Below is a small trained network, with its code and all its weights. Each question gives an input and a class and asks what happens when units are switched off, that is, made to give their printed mean instead of their output.

import numpy as np


def w(rows, s, z=0):
    codes = np.array(rows[::2]) - 128.0
    scale = np.full(codes.shape[1], s)
    scale[-1] = z or s
    return codes * scale


def norm(h):
    return h / np.sqrt((h * h).mean(-1, keepdims=True) + 1e-5)


def f(y):
    return y / 2 * (1 + np.tanh(0.7978845608 * (y + 0.044715 * y**3)))


def log_softmax(a):
    a = a - a.max(-1, keepdims=True)
    return a - np.log(np.exp(a).sum(-1, keepdims=True))


def net(x, mask):
    res = np.array(x, float).reshape(1, 4) / 4 @ E
    u = 0
    for l in range(2):
        y = f(norm(res) @ A[l][:, :-1].T + A[l][:, -1])
        res = res + np.where(mask[u : u + 3], y, B[l][:, -1]) @ B[l][:, :-1]
        u += 3
    return log_softmax(norm(res)[-1] @ U[:, :-1].T + U[:, -1])


A, B = {}, {}
E = w([
[127,246,160,51,138],'x0',
[48,10,135,110,33],'x1',
[57,2,86,95,189],'x2',
[238,71,138,9,45],'x3',
],0.0045)
A[0] = w([
[126,55,75,20,117,3],'L0N0',
[1,192,105,66,11,53],'L0N1',
[170,143,71,1,213,16],'L0N2',
],0.0082,0.0051)
B[0] = w([
[73,142,32,29,109,241],'L0N0',
[82,141,254,100,94,254],'L0N1',
[220,15,252,163,213,209],'L0N2',
],0.0085,0.0019)
A[1] = w([
[111,33,96,11,25,4],'L1N0',
[147,36,135,43,30,55],'L1N1',
[252,226,159,143,12,141],'L1N2',
],0.005,0.003)
B[1] = w([
[103,153,27,82,192,219],'L1N0',
[140,241,88,130,232,210],'L1N1',
[227,199,40,96,1,250],'L1N2',
],0.0061,0.0026)
U = w([
[213,60,203,90,222,115],'0',
[61,164,234,96,93,180],'1',
[83,34,88,235,144,39],'2',
[251,215,109,108,41,252],'3',
[109,246,101,204,220,61],'4',
[109,97,12,9,139,89],'5',
],0.015,0.0019)

Each question gives the input, the list of numbers given to net, and the class t.
The units are the neurons (one row each of A and B). Each row of codes is followed by its name. A weight is (code - 128) times the scale printed after its matrix; where a second scale follows, it is the last column's (A, B and U).
mask holds one flag per neuron, layer by layer. A switched-off neuron (its flag False) gives its mean, the last column of its row in B, instead of its output. The means were averaged over made-up inputs and are rounded, as every weight is.
A unit's drop is (log p(t) with every unit on - log p(t) with that unit switched off) / (log p(t) with every unit on - log p(t) with every unit switched off).
The circuit of an input: a set's keep is (log p(t) with only the set's units on - log p(t) with every unit switched off) / (log p(t) with every unit on - log p(t) with every unit switched off). Starting from all 6 units, units are removed one at a time, each time the one whose removal leaves the highest keep (on an exact tie, the one counted first), for as long as the keep stays at least 0.8.
units of the circuit, in order: the units of the circuit, biggest drop first
top k neurons: the k neurons with the biggest drops, biggest first
k most important neurons of layer l: the k neurons of layer l with the biggest drops, biggest first
drop when u is switched off: that unit's drop, to one decimal
input [2,-5,5,6], class 0: units of the circuit, in order => L0N2
input [1,-4,8,6], class 0: top 2 neurons => L0N2; L1N2
input [8,1,3,-7], class 1: units of the circuit, in order => L0N1; L1N1
input [-5,-4,2,0], class 2: top 2 neurons => L0N2; L1N1
input [-6,-7,2,-1], class 2: top 2 neurons => L1N1; L1N2
input [3,2,2,-7], class 1: units of the circuit, in order => L1N1; L1N0
input [7,8,5,0], class 1: top 2 neurons => L0N1; L1N2
input [-6,-8,-7,-4], class 3: top 2 neurons => L1N2; L1N1
input [-3,-6,-8,-6], class 3: 2 most important neurons of layer 1 => L1N2; L1N1
input [5,4,-3,2], class 1: drop when L0N1 is switched off => 2.5
input [4,-3,3,1], class 0: drop when L1N2 is switched off => 0.0
input [-1,-5,7,5], class 0: drop when L0N2 is switched off => 3.4
